In the rows, 128 means zero.
Each row of numbers stands for one element and depends on some of the facts below. Use the named rows to name the rest.

Known rows:
j_471: [118  83 178 106 112  94 180 197 153 141 105 155 133 113 155 153  88 120
 104 117 199  91 154 145 158 154]
j_649: [124 135 135 136 140 150 127 122 137 107 133 109 109 105 129 121 114 130
 141 120 124 134 130 140 127 131]
j_420: [106 104 139 128 146 126 117 127 125 124 118 122 124 138 120 125 137 143
 127 118 139 135 130 135 115 144]
j_782: [136 142 129 131 124 123 135 122 137 120 131 131 120 116 134 121 123 132
 131 125 121 137 133 140 119 108]
j_56: [121 124 129 119 150 158 113 130 128 137 133 113 122 127 108 111 123 122
 142 136 121 122 114 129 134 141]
j_850: [119 127 137 138 141 142 120 120 134 108 134 115 113 112 114 105 117 134
 147 124 130 130 131 139 137 136]
j_66: [135 135 113 138 112 124 127 116 116 132 119 128 141 137 134 145 139 124
 126 129 127 124 125 115 128 123]
j_551: [143 128 115 133 103 106 134 117 117 132 126 147 140 141 118 140 141 132
 132 138 123 138 135 108 130 126]
j_227: [142 126 124 136 114 119 136 123 117 135 132 129 124 140 107 127 132 129
 143 135 123 148 130 119 136 135]
j_669: [139 135 115 141 114 123 129 117 116 132 120 126 141 138 135 145 137 126
 125 130 126 123 122 115 129 123]
j_834: [131 130 122 140 119 121 126 123 116 138 127 125 131 138 118 122 134 127
 135 127 136 120 124 123 145 136]
j_947: [122 130 130 117 153 164 123 137 127 132 131 106 121 122 122 127 120 118
 137 135 118 129 111 128 120 137]
j_526: [127 144 131 128 127 128 130 118 136 113 129 133 118 119 131 125 122 130
 132 119 124 141 135 137 114 113]
j_851: [151 100 118 141 114 103 133 137 130 138 120 140 154 122 147 107 150 157
 116 141 131 116 118 136 129 111]
j_140: [ 98 117 138 110 142 121 121 121 125 121 109 138 124 150 133 155 140 137
 111 112 133 148 141 127  85 130]
j_395: [148 118 133 124  94 106 158 136 122 141 106 154 140 143 120 149 120 128
 139 137 152 126 136 114 137 131]
j_264: [119 116 131 122 131 112 132 130 124 133 117 138 129 141 142 137 141 142
 113 119 125 144 131 133  99 118]

Some facts about the elements:
Λ: uses; Ψ: belongs to class; γ: is of sort
j_645 Λ j_830
j_211 Λ j_441
j_782 Λ j_391, j_884
j_142 Λ j_947, j_795
j_626 Λ j_606
j_863 Λ j_737, j_328
j_481 Λ j_526, j_765
j_228 Λ j_782
j_807 Λ j_405
j_824 Λ j_49
j_937 Λ j_850
j_784 Λ j_471
j_66 Λ j_374, j_405
j_846 Λ j_863
j_420 Λ j_49, j_747
j_529 Λ j_327, j_850, j_641
j_551 Λ j_230
j_567 Λ j_135, j_617
j_771 Λ j_391, j_475, j_919
j_669 Λ j_526, j_93, j_641, j_884
j_43 Λ j_420, j_480, j_606
j_737 Λ j_649, j_765
j_218 Λ j_391
j_276 Λ j_830, j_331, j_641
j_682 Λ j_587
j_113 Λ j_59
j_825 Λ j_765
j_227 Λ j_526
j_239 Λ j_863
j_765 Λ j_135
j_587 Λ j_600, j_106
j_475 Λ j_696, j_59
j_787 Λ j_737, j_649, j_606
j_795 Λ j_850, j_606
j_328 Λ j_696
j_264 Λ j_523, j_106, j_168, j_641
j_696 Λ j_316, j_374
j_851 Λ j_59
j_919 Λ j_124
j_606 Λ j_955
j_976 Λ j_228
j_250 Λ j_229, j_641, j_919
j_395 Λ j_818
j_523 Λ j_227
j_641 Λ j_526, j_405
j_103 Λ j_841, j_374
j_405 Λ j_841
j_415 Λ j_103, j_316, j_374, j_955
j_883 Λ j_211
j_858 Λ j_841
j_471 Λ j_666
j_925 Λ j_356, j_59
j_316 Λ j_420, j_56, j_126
j_106 Λ j_227, j_374, j_747, j_711
j_135 Λ j_617
j_600 Λ j_584
j_398 Λ j_578
j_145 Λ j_666
j_230 Λ j_526
j_325 Λ j_529
j_955 Λ j_124, j_884
j_140 Λ j_420, j_441
j_526 Λ j_567, j_135, j_617
Ψ 13 <- j_645, j_59, j_142, j_626, j_863, j_481, j_884, j_711, j_937, j_850, j_846, j_420, j_218, j_276, j_682, j_327, j_229, j_239, j_587, j_93, j_475, j_795, j_328, j_851, j_919, j_834, j_606, j_103, j_883, j_858, j_471, j_925, j_135, j_311, j_56, j_398, j_818
Ψ 850 <- j_211, j_480, j_807, j_824, j_66, j_529, j_669, j_737, j_168, j_649, j_391, j_126, j_787, j_695, j_283, j_374, j_830, j_578, j_666, j_145, j_947
Ψ 182 <- j_782, j_784, j_771, j_441, j_765, j_685, j_264, j_696, j_309, j_250, j_523, j_415, j_584, j_316, j_106, j_600, j_841, j_140, j_331, j_526
Ψ 32 <- j_242, j_551, j_567, j_227, j_356, j_395, j_280
Ψ 833 <- j_228, j_124, j_617, j_825, j_406, j_976, j_641, j_955, j_741
Ψ 153 <- j_43, j_113, j_554, j_203
Ψ 309 <- j_368, j_747, j_790, j_49, j_405, j_230, j_325
γ 305 <- j_645, j_863, j_846, j_617, j_771, j_43, j_737, j_327, j_765, j_587, j_475, j_795, j_328, j_790, j_309, j_356, j_554, j_49, j_858, j_584, j_106, j_600, j_841, j_56, j_398, j_325, j_947
γ 818 <- j_59, j_211, j_142, j_480, j_807, j_937, j_784, j_66, j_124, j_529, j_551, j_669, j_218, j_276, j_682, j_825, j_368, j_391, j_227, j_685, j_93, j_696, j_919, j_834, j_395, j_641, j_103, j_405, j_578, j_925, j_316, j_666, j_280, j_818
γ 357 <- j_782, j_626, j_481, j_228, j_711, j_824, j_850, j_113, j_649, j_229, j_126, j_239, j_747, j_406, j_695, j_283, j_606, j_250, j_830, j_883, j_311, j_145, j_230, j_203, j_741, j_526
γ 480 <- j_242, j_884, j_420, j_567, j_168, j_441, j_787, j_264, j_851, j_374, j_976, j_523, j_415, j_471, j_135, j_955, j_140, j_331

Name these rows:
No name comes twice in this set of rows, the named rows included.
[119 100 139 137 147 131 126 138 124 134 130 112 116 128 119 102 133 144
 136 125 134 141 119 145 129 142]  j_884
[139 136 114 111 123 129 128 131 132 141 123 143 148 134 140 134 138 126
 118 141 113 122 118 120 112 101]  j_771
[127 129 120 116 138 154 122 130 130 128 126 121 139 122 131 138 128 123
 126 138 116 120 116 123 117 125]  j_737
[171 116 118 128 122 136 149 154 134 150 147 126 133 109 118  92 127 134
 145 160 105 132 106 133 147 115]  j_356
[133 118 165 106  96 102 182 178 165 109 104 165 142  92 173 177  76 111
  99 119 187  79 162 133 156 135]  j_145
[128 129 137 141 136 140 121 122 134 112 138 115 114 110 115 101 118 136
 145 123 129 129 129 141 140 130]  j_229
[ 93 139 133 127 142 146 111 104 109 117 113 113 116 152 112 166 127 111
 131 109 133 139 134 111 111 155]  j_211
[134 135 121 141 121 132 131 123 112 137 126 114 125 136 126 133 129 123
 134 128 128 130 119 123 132 132]  j_529
[139 111 122 121 113 107 141 128 135 141 116 145 128 141 136 124 153 144
 102 133 127 151 144 133 110 103]  j_976
[122 132 130 137 132 132 114 111 136 104 128 128 125 113 121 118 125 138
 138 124 130 124 136 133 130 129]  j_606
[143 131 123 146 125 138 137 131 113 146 135 104 119 129 127 119 125 122
 143 129 126 134 110 131 142 130]  j_391

The same elements again, as new rows of numbers:
Named rows:
j_863: [ 69 130 129 167 106 156 100  96 160 128 115  91  83 119 148 139 144 125
 163 111 136 141 146 116 148 130 132 132  64  86 152 170 153]
j_795: [ 68 128 126 167 108 154 100  95 159 129 116  90  83 120 150 140 143 124
 163 111 135 141 147 116 148 132 132 131  65  84 152 170 152]
j_391: [110 146 127 146 128 129 114  81 154 155 101 101  61 127 152 134 134 107
 148 124 143 144 163 122 123 137 170 110 101  80 151 170 136]
j_316: [123 143 148 170 121 149 111 109 132 150  99 125  68 134 142 104 144 137
 147 135 137 146 154 136 148 112 142 119 101 111 152 180 163]
j_49: [107 131 142 171 140 128 103  99 156 139 117 103  93 130 145 113 123 103
 166 130 135 138 158 147 142 115 157 134  95 106 142 164 177]
j_669: [143 155 138 167 116 129 118  96 138 145 115 121  73 134 129 112 134 116
 143 125 146 141 174 126 133 116 156 120 105 117 137 179 157]
j_606: [ 84 131 131 163  90 138 122 104 136 136 101  88  87 135 141 144 146 138
 181 117 119 155 144 118 155 114 144 150  56  79 172 169 126]
j_126: [129 133 137 171 127 101 128  98 137 148 107  99  91 151 140 119 123 113
 177 129 122 153 161 144 145 108 174 152  90 102 163 166 145]
j_211: [139 150 134 165 128 124 120  93 144 149 111 118  70 134 138 110 132 113
 146 128 143 143 169 135 133 117 160 119 110 113 143 176 157]
j_666: [136 156 163 131 146 132 106  62 211 147  83 105  96 142 175 121 184  96
 139 110 126 189 147  92  91  94 203 112  76  98 154 150 152]
j_787: [123 152 141 157  88 130 126  89 125 141 103  88  75 130 131 147 139 124
 169 120 136 149 163 112 129 120 178 136  77  92 158 171 125]
j_925: [ 95 150 127 158  90 161 115  99 143 138 106 108  65 118 138 135 153 138
 147 119 138 143 154 105 143 126 127 117  76  90 150 178 138]
j_398: [ 56 125 128 191  98 156 154  90 124 223  88  89  46  96 115 174  73  78
 159  80 112 171 125  38 142  80  85 153  48 147 191 137 205]
j_311: [110 131 137 178 100 126 129 113 135 138 109 103  95 143 137 117 143 139
 179 126 114 158 147 134 162  94 137 157  68 108 167 171 147]
j_626: [115 137 138 182  86 132 127 117 125 133 112 106  96 142 130 119 144 144
 176 122 119 153 151 129 165  95 133 157  63 112 162 177 146]
j_771: [ 82 135 154 168  98 171  84  98 140 133 105  98  85 122 137 135 143 128
 159 109 143 139 150 112 145 132 148 130  63  90 148 176 157]
j_741: [102 130 131 170 102 122 119  86 142 141 102  81  80 150 142 140 139 131
 167 103 126 156 152 114 146 127 171 148  65  84 175 171 121]

Which element is each row?
No name comes twice in this set of rows, the named rows included.
[117 135 126 184 142 110 176  86 119 251  78 111  30 114 120 143  56  58
 144 108 115 176 142  71 128  70 117 137 105 164 188 135 207]  j_578

Now the same elements, written a new way:
Known rows:
j_947: [129 133 141 134 145 103 101 116 123 106 155 144  98 149 128 146 157 141
 127 124 112 130 100 124 144 150 114 130 147 138 104]
j_242: [121 120 112 144 132  76  90 122 139 119 143 100 101 153 120 148 152 156
 109 122 112 163 116 127 125 137 117 126 147 146 150]
j_140: [117 125 110 131 149 133 135 125 159 118 108 131 137  94 139 117 107 145
 126 117 128 152 158 122 120 124 129 137 106 117 157]
j_218: [120 128 125 117 127 159 139 143 134 138 121 117 149 113 139 104 130 130
 134 136 140 126 134 145 123 119 146 101 131 119 133]
j_818: [123 138 111 143 118 138  90 129 141 152 155 114 130 148 126 131 159 129
 137 137 111 106  89 138 117 133 127 110 146 139 113]
j_311: [152 145 130 139 120 119 109 108 129 148 156 121 123 148 111 140 129 138
 122 136 113  99  95 112 101 129 120 148 143 159 118]
j_276: [120 114 127 112  97 168 137 148 132 139 127 112 141 120 130 109 134 127
 128 129 151 125 129 129 136 123 148 105 127 112 140]
j_325: [133 131 153 106 133 151 143 131 116  97 107 152 126 107 141 117 120 132
 116 105 146 134 127 127 155 132 130 133 113 121 111]
j_529: [124  96 139 111  95 156 140 157 122 134 143 109 130 109 126  95 127 157
 117 130 160 160 139 132 155 146 159  96 132 110 136]
j_850: [158 141 136 133 122 134 111 110 136 145 167 119 120 136 108 123 130 159
 115 129 124 102  87 115 105 137 124 141 142 160 122]
j_230: [153  82 136 109  43 171 158 150 103 140 112 101 101 138  99 130  77 100
 103 116 185 121 128 102 146 112 123 169  92 122 119]
j_584: [110 134 131 133 153 127  95 109 149 120 160 158 106 138 123 136 150 131
 146 116 103 101 102 105 128 140 112 148 126 130 106]
j_682: [121 130 124 117 123 154 138 140 131 137 115 118 152 116 137 109 128 120
 135 135 140 127 138 144 127 118 143 102 129 117 136]
j_696: [ 89 160 118 136 122  92 149 136 126 146  91 172 188 111 153 139 142  77
 162 135  93 112 179 122 134 103 149 115 123 103 159]
j_56: [129 143 136 129 145 131  94 108 141 115 144 146 110 146 131 143 159 131
 133 118 114 101  90 117 126 136 111 138 140 140 108]
j_554: [115 133 133 123 147 117  95 112 141 115 154 154 106 148 133 133 159 137
 139 118 113 103 101 111 130 129 105 142 135 143 106]
j_106: [105 129 150 109 112 131 140 128 133 103 106 176 139 112 143 134 136  97
 147 105 125 108 162  86 149 117 135 147 109  99 147]

Rows to name:
No name comes twice in this set of rows, the named rows included.
[105 111 128 120 133 104 137 153 106 133 130 106 133 137 127 104 137 134
 126 136 135 153 149 144 138 122 146  89 141 117 144]  j_395
[151 139 140 119 140 132 162 123 119 131 113 126 148 114 124 111 101 135
 120 133 140 118 141 129 105 111 133 133 125 140 136]  j_239
[117 127 151  96 175 146 145 124 137 101 122 160 132 100 145  89 128 155
 127 115 143 135 144 124 132 121 130 124 122 124 127]  j_43
[103  93 108 117 203 145 162 123 119 113  81 125  94 142 118 123  83  71
 156 137 142 122 157 154 117  91  83 149  83 101  84]  j_765
[112 140 131 120  14 120 132 158 109 142  93 159 171 126 149 162 151  67
 128 114 133 114 149  99 173 116 163 130 122 104 159]  j_405
[113 130 133 126  60  98 139 156 105 135 108 141 159 130 144 150 147  93
 135 131 128 134 162 115 163 123 158 110 139 102 159]  j_66
[ 99 136 119 133 136 134 143 138 139 147 119 143 164 106 141 109 128 116
 149 135 114 122 159 131 127 117 148 110 117 107 144]  j_316
[139 134 117 153 117 143  99 126 134 149 165 117 125 136 126 139 147 139
 138 146 109 128  93 145 134 167 135 106 145 132 105]  j_124
[150 119 129 129 134 158 141 126 150 105 115 116 134  83 138 120 103 173
 106 120 146 175 147 142 134 160 143 124 119 117 152]  j_955
[151  95 128 110  95 162 159 136 109 138 106  93 111 138 101 123  87 103
 117 132 170 115 140 119 115 103 115 155 106 124 127]  j_481
[107  73  72 133 183  85 153 138 104 120  58  59  76 177 108 150  82  74
 125 149 149 177 167 184 113  78  72 137 103 115 118]  j_567
[140 124 118 144 162 124 106 108 116 117 125 126  86 162 119 169 131  93
 144 140 111 115  98 147 132 145  87 146 124 128  71]  j_617
[115 148 114 129 152 125 145 136 124 136 100 127 163 120 148 119 134 106
 142 143 120 124 143 162 117 108 136  95 131 123 127]  j_925
[107 118 117 140 126  92  96 137 118 146 167 107 114 165 117 124 163 142
 129 139 111 139 107 135 133 135 132  95 155 136 127]  j_280
[133 127 165  90 178 181 150 129 141  90 125 140 126  85 138  77 122 174
 119 113 157 138 130 133 130 136 139 115 125 121 126]  j_795

